Below are the code and all the weights of a small trained network. Each question names an input and a class and asks about switching units off, where a switched-off unit gives its printed mean instead of its output.

import numpy as np


def w(rows, s, z=0):
    codes = np.array(rows[::2]) - 128.0
    scale = np.full(codes.shape[1], s)
    scale[-1] = z or s
    return codes * scale


def f(y):
    return y / 2 * (1 + np.tanh(0.7978845608 * (y + 0.044715 * y**3)))


def log_softmax(a):
    a = a - a.max(-1, keepdims=True)
    return a - np.log(np.exp(a).sum(-1, keepdims=True))


def net(x, mask):
    res = np.array(x, float).reshape(1, 8) / 4 @ E
    y = f(res @ A[0][:, :-1].T + A[0][:, -1])
    res = res + np.where(mask, y, B[0][:, -1]) @ B[0][:, :-1]
    return log_softmax(res[-1] @ U[:, :-1].T + U[:, -1])


A, B = {}, {}
E = w([
[81,138,136,102,181,159,112,125],'x0',
[73,147,94,247,154,112,46,212],'x1',
[129,132,124,128,140,134,131,131],'x2',
[174,79,255,159,129,162,138,179],'x3',
[120,132,130,126,140,136,122,124],'x4',
[217,115,102,82,143,136,31,122],'x5',
[105,114,115,103,145,126,128,142],'x6',
[115,38,97,194,66,181,80,29],'x7',
],0.0074)
A[0] = w([
[147,82,219,175,164,239,140,147,39],'neuron 1',
[145,100,119,156,86,149,73,62,130],'neuron 2',
[171,105,120,84,125,152,169,73,104],'neuron 3',
[134,96,196,137,137,169,121,156,59],'neuron 4',
[119,73,179,108,77,166,102,172,210],'neuron 5',
[113,132,116,186,172,122,57,150,153],'neuron 6',
[177,92,127,74,212,128,28,112,182],'neuron 7',
[135,101,155,56,70,138,186,35,90],'neuron 8',
[95,73,96,174,54,179,92,80,89],'neuron 9',
[68,223,42,102,142,176,127,74,96],'neuron 10',
[102,81,106,133,67,75,163,141,252],'neuron 11',
[76,121,88,250,72,94,52,204,92],'neuron 12',
[143,187,3,153,111,121,127,37,112],'neuron 13',
[190,251,144,131,162,85,147,143,28],'neuron 14',
[95,66,100,149,68,214,130,112,66],'neuron 15',
[36,124,149,159,164,171,206,104,229],'neuron 16',
[115,88,110,154,137,206,126,54,64],'neuron 17',
],0.0081,0.0037)
B[0] = w([
[140,83,176,75,65,34,68,157,193],'neuron 1',
[110,192,46,78,142,143,150,170,194],'neuron 2',
[153,103,183,154,195,140,135,75,198],'neuron 3',
[125,78,189,108,90,56,91,173,154],'neuron 4',
[146,160,160,164,75,39,105,139,186],'neuron 5',
[130,81,155,117,174,178,126,80,203],'neuron 6',
[148,217,59,216,50,184,111,80,233],'neuron 7',
[128,104,153,110,200,168,151,67,253],'neuron 8',
[62,164,94,56,109,193,201,193,208],'neuron 9',
[119,35,172,74,29,36,69,131,229],'neuron 10',
[204,186,128,104,97,146,64,106,197],'neuron 11',
[160,68,158,70,211,165,141,43,249],'neuron 12',
[154,89,180,93,61,41,71,135,237],'neuron 13',
[81,141,60,61,147,169,201,222,175],'neuron 14',
[46,181,98,60,153,168,189,201,178],'neuron 15',
[255,173,57,215,67,213,59,109,248],'neuron 16',
[68,159,120,76,168,110,190,205,180],'neuron 17',
],0.0076,0.0062)
U = w([
[24,201,111,48,166,137,192,254,77],'0',
[132,150,127,129,104,138,92,109,253],'1',
[87,65,188,93,41,43,70,139,35],'2',
[110,62,166,115,249,162,136,33,29],'3',
[152,213,76,208,49,178,92,85,95],'4',
],0.009,0.0074)

Each question gives the input, the list of numbers given to net, and the class t.
The units are the neurons (one row each of A and B). Each row of codes is followed by its name. A weight is (code - 128) times the scale printed after its matrix; where a second scale follows, it is the last column's (A, B and U).
mask holds one flag per neuron, in row order. A switched-off neuron (its flag False) gives its mean, the last column of its row in B, instead of its output. The means were averaged over made-up inputs and are rounded, as every weight is.
A unit's drop is (log p(t) with every unit on - log p(t) with that unit switched off) / (log p(t) with every unit on - log p(t) with every unit switched off).
The circuit of an input: a set's keep is (log p(t) with only the set's units on - log p(t) with every unit switched off) / (log p(t) with every unit on - log p(t) with every unit switched off). Starting from the 12 units with the biggest drops (on a tie, the unit counted first), units are removed one at a time, each time the one whose removal leaves the highest keep (on an exact tie, the one counted first), for as long as the keep stays at least 0.8.
circuit, biggest first: the units of the circuit, biggest drop first
unit that matters most: the unit with the biggest drop
k most important neurons: the k neurons with the biggest drops, biggest first
drop of u: that unit's drop, to one decimal
input [7,8,8,-1,2,-1,-8,-7], class 3: unit that matters most : neuron 12
input [-4,-8,4,2,-7,-1,-6,7], class 3: 2 most important neurons : (neuron 8; neuron 3)
input [0,-2,6,5,-4,7,-8,-3], class 4: 4 most important neurons : (neuron 7; neuron 10; neuron 13; neuron 12)
input [3,8,8,-7,-1,-7,1,4], class 3: 3 most important neurons : (neuron 12; neuron 6; neuron 7)
input [3,1,6,3,5,-4,-1,4], class 0: circuit, biggest first : (neuron 15; neuron 17)
input [-3,4,7,-7,4,7,1,4], class 2: 2 most important neurons : (neuron 13; neuron 10)
input [3,6,3,8,1,5,-2,8], class 0: circuit, biggest first : (neuron 9; neuron 15)
input [5,8,4,8,8,8,4,5], class 2: 2 most important neurons : (neuron 1; neuron 4)
input [-6,0,-5,-3,-7,8,4,-7], class 4: 4 most important neurons : (neuron 7; neuron 9; neuron 17; neuron 15)
input [0,4,-4,-7,-6,7,-1,4], class 2: 4 most important neurons : (neuron 13; neuron 10; neuron 16; neuron 8)
input [2,0,1,-7,-6,5,-7,0], class 2: circuit, biggest first : (neuron 13; neuron 10)
input [-1,-3,7,-8,7,1,5,4], class 2: 2 most important neurons : (neuron 10; neuron 13)
input [2,-5,6,0,-2,3,-3,-2], class 3: 3 most important neurons : (neuron 16; neuron 3; neuron 8)
input [0,5,4,3,2,2,-8,0], class 3: circuit, biggest first : (neuron 12; neuron 6)
input [-2,3,5,-7,-7,-5,1,7], class 0: 4 most important neurons : (neuron 9; neuron 15; neuron 17; neuron 2)
input [4,2,-3,-2,-1,4,-7,-6], class 0: unit that matters most : neuron 14
input [8,4,6,-6,6,-4,-2,-7], class 1: 3 most important neurons : (neuron 16; neuron 10; neuron 9)
input [7,3,6,-6,-7,-7,6,-5], class 1: circuit, biggest first : (neuron 16; neuron 10)
input [-2,-7,-3,3,8,0,4,-3], class 3: circuit, biggest first : (neuron 8; neuron 3)
input [2,3,3,2,-3,5,8,-1], class 4: circuit, biggest first : (neuron 7)
input [-4,8,-5,-1,8,-8,3,6], class 3: drop of neuron 7 : 0.2
